Below are the code and all the weights of a small trained network. Each question names an input and a target symbol and asks about switching units off, where a switched-off unit gives its printed mean instead of its output.

import numpy as np


def w(rows, s, z=0):
    codes = np.array(rows[::2]) - 128.0
    scale = np.full(codes.shape[1], s)
    scale[-1] = z or s
    return codes * scale


def f(y):
    return np.maximum(y, 0)


def softmax(a):
    e = np.exp(a - a.max(-1, keepdims=True))
    return e / e.sum(-1, keepdims=True)


def log_softmax(a):
    a = a - a.max(-1, keepdims=True)
    return a - np.log(np.exp(a).sum(-1, keepdims=True))


def net(x, mask):
    ids = ['ΛΠΦΨαβγδεζημξστω'.index(c) for c in x.split()]
    T = len(ids)
    res = E[ids] + P[:T]
    r = res
    for j in range(3):
        rows = slice(2 * j, 2 * j + 2)
        q, k, v = (r @ M[0][rows].T for M in (Q, K, V))
        z = softmax(np.where(np.tri(T) > 0, q @ k.T / 2**0.5, -1e9)) @ v
        o = O[0][rows]
        res = res + np.where(mask[j], z, o[:, -1]) @ o[:, :-1]
    y = f(res @ A[0][:, :-1].T + A[0][:, -1])
    res = res + np.where(mask[3:7], y, B[0][:, -1]) @ B[0][:, :-1]
    return log_softmax(res[-1] @ U[:, :-1].T + U[:, -1])


Q, K, V, O, A, B = {}, {}, {}, {}, {}, {}
E = w([
[93,176,137,58,122],'Λ',
[139,70,84,98,145],'Π',
[152,62,100,120,94],'Φ',
[65,132,113,59,182],'Ψ',
[108,214,183,133,173],'α',
[194,97,139,89,151],'β',
[145,119,98,95,187],'γ',
[96,125,9,106,69],'δ',
[155,198,88,95,120],'ε',
[30,113,76,171,163],'ζ',
[181,166,76,191,145],'η',
[172,106,119,118,90],'μ',
[150,85,112,124,138],'ξ',
[97,71,16,131,97],'σ',
[147,31,147,156,131],'τ',
[138,119,119,240,211],'ω',
],0.013)
P = w([
[254,67,68,55,198],'0',
[162,130,142,133,78],'1',
[161,134,141,131,81],'2',
[152,131,141,132,76],'3',
[146,132,146,136,72],'4',
[138,130,146,135,63],'5',
[133,123,155,134,60],'6',
[135,126,158,143,57],'7',
],0.0068)
Q[0] = w([
[168,55,125,57,102],'h1',
[38,185,201,102,114],'h1',
[8,145,215,92,138],'h2',
[119,253,135,212,138],'h2',
[176,119,157,129,128],'h3',
[131,100,168,120,159],'h3',
],0.033)
K[0] = w([
[217,96,112,70,149],'h1',
[31,143,210,70,136],'h1',
[3,98,217,99,61],'h2',
[115,212,138,244,43],'h2',
[180,143,155,111,158],'h3',
[137,181,119,86,164],'h3',
],0.028)
V[0] = w([
[125,208,90,42,130],'h1',
[167,163,114,142,3],'h1',
[187,180,222,80,181],'h2',
[47,172,64,119,206],'h2',
[159,143,146,127,156],'h3',
[110,168,112,174,166],'h3',
],0.021)
O[0] = w([
[105,191,95,60,64,196],'h1',
[167,164,13,141,155,66],'h1',
[152,188,181,252,139,254],'h2',
[37,102,50,157,209,137],'h2',
[89,135,60,121,116,169],'h3',
[154,90,95,137,105,59],'h3',
],0.013,0.0076)
A[0] = w([
[138,108,220,254,153,95],'n1',
[132,24,186,35,83,26],'n2',
[252,76,127,152,128,255],'n3',
[107,69,100,208,218,73],'n4',
],0.0089,0.0066)
B[0] = w([
[130,122,59,26,221,253],'n1',
[152,219,157,223,206,165],'n2',
[168,63,144,140,80,181],'n3',
[120,116,168,178,9,173],'n4',
],0.011,0.02)
U = w([
[113,196,130,94,58,186],'Λ',
[181,134,155,171,129,126],'Π',
[141,101,107,147,155,152],'Φ',
[25,110,185,46,132,133],'Ψ',
[120,160,108,142,218,54],'α',
[166,102,151,152,178,44],'β',
[111,169,220,171,152,93],'γ',
[133,115,173,130,141,173],'δ',
[159,108,160,2,128,71],'ε',
[86,94,134,210,136,224],'ζ',
[196,83,37,171,161,111],'η',
[134,93,135,114,120,157],'μ',
[150,105,165,110,65,159],'ξ',
[105,84,166,127,191,86],'σ',
[110,30,96,80,114,252],'τ',
[124,110,71,67,135,40],'ω',
],0.0064,0.0041)

Each question gives the input, a string of symbols that net reads in full, and the target symbol t.
The units are the heads (2 rows each of Q, K, V and O) and the neurons (one row each of A and B). Each row of codes is followed by its name. A weight is (code - 128) times the scale printed after its matrix; where a second scale follows, it is the last column's (O, A, B and U).
mask holds one flag per unit, heads first, then neurons. A switched-off unit (its flag False) gives its mean, the last column of its rows in O or B, instead of its output. The means were averaged over made-up inputs and are rounded, as every weight is.
A unit's drop is (log p(t) with every unit on - log p(t) with that unit switched off) / (log p(t) with every unit on - log p(t) with every unit switched off).
The circuit of an input: a set's keep is (log p(t) with only the set's units on - log p(t) with every unit switched off) / (log p(t) with every unit on - log p(t) with every unit switched off). Starting from all 7 units, units are removed one at a time, each time the one whose removal leaves the highest keep (on an exact tie, the one counted first), for as long as the keep stays at least 0.8.
units of the circuit, in order: the units of the circuit, biggest drop first
unit that matters most: the unit with the biggest drop
k most important neurons: the k neurons with the biggest drops, biggest first
heads that matter: for each layer, one digit per head in row order, 1 if its drop is at least 0.15 and else 0, layers parted by /
drop when u is switched off: that unit's drop, to one decimal
input Φ β γ δ, target Π: 3 most important neurons	(n2 n1 n3)
input σ β ω σ ε Π, target α: heads that matter	010
input σ ε β β β β, target α: heads that matter	010
input Π β β η ξ δ Ψ β, target γ: heads that matter	110
input δ ε Φ Π, target ω: units of the circuit, in order	(h1 h2)
input α β τ ε Φ δ, target η: unit that matters most	h1
input α ε μ ξ τ ε δ β, target η: units of the circuit, in order	(h1 h3)
input β β α ζ ε ξ, target ε: units of the circuit, in order	(n1 h2 h1)
input ε Ψ Π, target Λ: heads that matter	100
input ω Λ β Φ, target σ: units of the circuit, in order	(h1 n1 n2)
input τ β ω Ψ Λ β β β, target β: heads that matter	110
input Ψ τ τ ε Ψ α η, target η: heads that matter	100
input β α β β ζ μ, target ε: heads that matter	110
input ε α β σ, target Λ: unit that matters most	h1
input ε β α Φ ε μ, target Λ: heads that matter	100
input ξ α ε β β ω ζ α, target α: 2 most important neurons	(n1 n3)
input Ψ ε β α Π, target ζ: heads that matter	010
input β Ψ β ε ε ζ, target ζ: heads that matter	111
input β η Π, target ε: units of the circuit, in order	(h2 n1 h1)
input ζ ξ ε ζ δ, target τ: units of the circuit, in order	(h2)
input ζ η Π, target τ: heads that matter	110
input Ψ β ε α β ε ε, target Λ: units of the circuit, in order	(n1 h1)
input β ε Ψ γ, target ε: 2 most important neurons	(n1 n2)
input ε β β, target Λ: drop when h3 is switched off	0.0
